Here is a tiny trained network, its code and every weight. The questions are about switching its units off for an input and a target symbol, where a switched-off unit gives its printed mean instead of its output.

import numpy as np


def w(rows, s, z=0):
    codes = np.array(rows[::2]) - 128.0
    scale = np.full(codes.shape[1], s)
    scale[-1] = z or s
    return codes * scale


def f(y):
    return y / 2 * (1 + np.tanh(0.7978845608 * (y + 0.044715 * y**3)))


def softmax(a):
    e = np.exp(a - a.max(-1, keepdims=True))
    return e / e.sum(-1, keepdims=True)


def log_softmax(a):
    a = a - a.max(-1, keepdims=True)
    return a - np.log(np.exp(a).sum(-1, keepdims=True))


def net(x, mask):
    ids = ['δεζηθξπτφω'.index(c) for c in x.split()]
    T = len(ids)
    res = E[ids] + P[:T]
    r = res
    for j in range(3):
        rows = slice(3 * j, 3 * j + 3)
        q, k, v = (r @ M[0][rows].T for M in (Q, K, V))
        z = softmax(np.where(np.tri(T) > 0, q @ k.T / 3**0.5, -1e9)) @ v
        o = O[0][rows]
        res = res + np.where(mask[j], z, o[:, -1]) @ o[:, :-1]
    y = f(res @ A[0][:, :-1].T + A[0][:, -1])
    res = res + np.where(mask[3:7], y, B[0][:, -1]) @ B[0][:, :-1]
    return log_softmax(res[-1] @ U[:, :-1].T + U[:, -1])


Q, K, V, O, A, B = {}, {}, {}, {}, {}, {}
E = w([
[232,62,197],'δ',
[34,109,205],'ε',
[191,165,205],'ζ',
[120,203,202],'η',
[100,141,159],'θ',
[194,248,179],'ξ',
[104,45,168],'π',
[194,241,162],'τ',
[196,51,164],'φ',
[130,224,181],'ω',
],0.017)
P = w([
[69,48,19],'0',
[142,187,150],'1',
[129,146,192],'2',
[121,119,229],'3',
[138,101,255],'4',
[139,84,247],'5',
[129,92,238],'6',
[119,94,246],'7',
],0.006)
Q[0] = w([
[80,182,190],'head 1',
[93,90,117],'head 1',
[186,153,178],'head 1',
[226,112,117],'head 2',
[140,86,158],'head 2',
[147,64,104],'head 2',
[89,123,108],'head 3',
[110,164,146],'head 3',
[118,132,9],'head 3',
],0.014)
K[0] = w([
[90,85,198],'head 1',
[137,183,116],'head 1',
[181,2,173],'head 1',
[225,107,178],'head 2',
[106,170,125],'head 2',
[111,112,123],'head 2',
[111,102,173],'head 3',
[121,79,140],'head 3',
[161,157,188],'head 3',
],0.015)
V[0] = w([
[71,234,151],'head 1',
[26,119,186],'head 1',
[107,213,111],'head 1',
[253,94,199],'head 2',
[183,187,176],'head 2',
[32,144,106],'head 2',
[109,201,59],'head 3',
[250,172,69],'head 3',
[63,29,78],'head 3',
],0.011)
O[0] = w([
[169,88,239,72],'head 1',
[215,212,181,135],'head 1',
[148,48,164,61],'head 1',
[90,156,134,247],'head 2',
[117,94,86,231],'head 2',
[210,141,117,65],'head 2',
[101,170,245,87],'head 3',
[83,69,113,95],'head 3',
[253,177,54,112],'head 3',
],0.0071,0.012)
A[0] = w([
[136,218,77,107],'neuron 1',
[208,108,117,8],'neuron 2',
[255,84,176,33],'neuron 3',
[123,109,200,251],'neuron 4',
],0.0083,0.0029)
B[0] = w([
[148,2,163,254],'neuron 1',
[151,96,110,133],'neuron 2',
[178,169,107,167],'neuron 3',
[71,117,66,217],'neuron 4',
],0.0086,0.0082)
U = w([
[88,116,49,202],'δ',
[160,1,158,155],'ε',
[72,154,61,253],'ζ',
[94,116,142,108],'η',
[128,155,110,141],'θ',
[91,80,164,63],'ξ',
[143,32,120,16],'π',
[90,64,154,41],'τ',
[106,67,103,56],'φ',
[88,112,164,148],'ω',
],0.0083,0.0025)

Each question gives the input, a string of symbols that net reads in full, and the target symbol t.
The units are the heads (3 rows each of Q, K, V and O) and the neurons (one row each of A and B). Each row of codes is followed by its name. A weight is (code - 128) times the scale printed after its matrix; where a second scale follows, it is the last column's (O, A, B and U).
mask holds one flag per unit, heads first, then neurons. A switched-off unit (its flag False) gives its mean, the last column of its rows in O or B, instead of its output. The means were averaged over made-up inputs and are rounded, as every weight is.
A unit's drop is (log p(t) with every unit on - log p(t) with that unit switched off) / (log p(t) with every unit on - log p(t) with every unit switched off).
The circuit of an input: a set's keep is (log p(t) with only the set's units on - log p(t) with every unit switched off) / (log p(t) with every unit on - log p(t) with every unit switched off). Starting from all 7 units, units are removed one at a time, each time the one whose removal leaves the highest keep (on an exact tie, the one counted first), for as long as the keep stays at least 0.8.
circuit, biggest first: the units of the circuit, biggest drop first
top k neurons: the k neurons with the biggest drops, biggest first
which heads matter: for each layer, one digit per head in row order, 1 if its drop is at least 0.15 and else 0, layers parted by /
drop of u: that unit's drop, to one decimal
input φ φ ζ, target δ: circuit, biggest first : [head 1]
input ε η ε ε ξ, target ε: top 2 neurons : [neuron 1; neuron 2]
input θ θ η, target θ: circuit, biggest first : [head 1; head 2; head 3; neuron 3]
input ζ τ ω ε ε ε ξ ω, target θ: circuit, biggest first : [head 1; head 3]
input ε ζ ω, target θ: which heads matter : 101
input δ δ φ ω ε δ π ε, target θ: which heads matter : 111
input δ η ξ ξ η δ, target ζ: which heads matter : 100
input ξ τ ω δ θ ζ, target ζ: which heads matter : 101
input ε η φ π θ, target ε: top 3 neurons : [neuron 1; neuron 4; neuron 2]
input δ θ ξ ξ ε θ ε, target θ: top 2 neurons : [neuron 1; neuron 3]
input ε η θ, target θ: drop of head 2 : 0.2
input φ η τ η, target δ: drop of head 1 : 0.7
input φ δ ω ε δ ω φ, target δ: drop of head 3 : 0.2
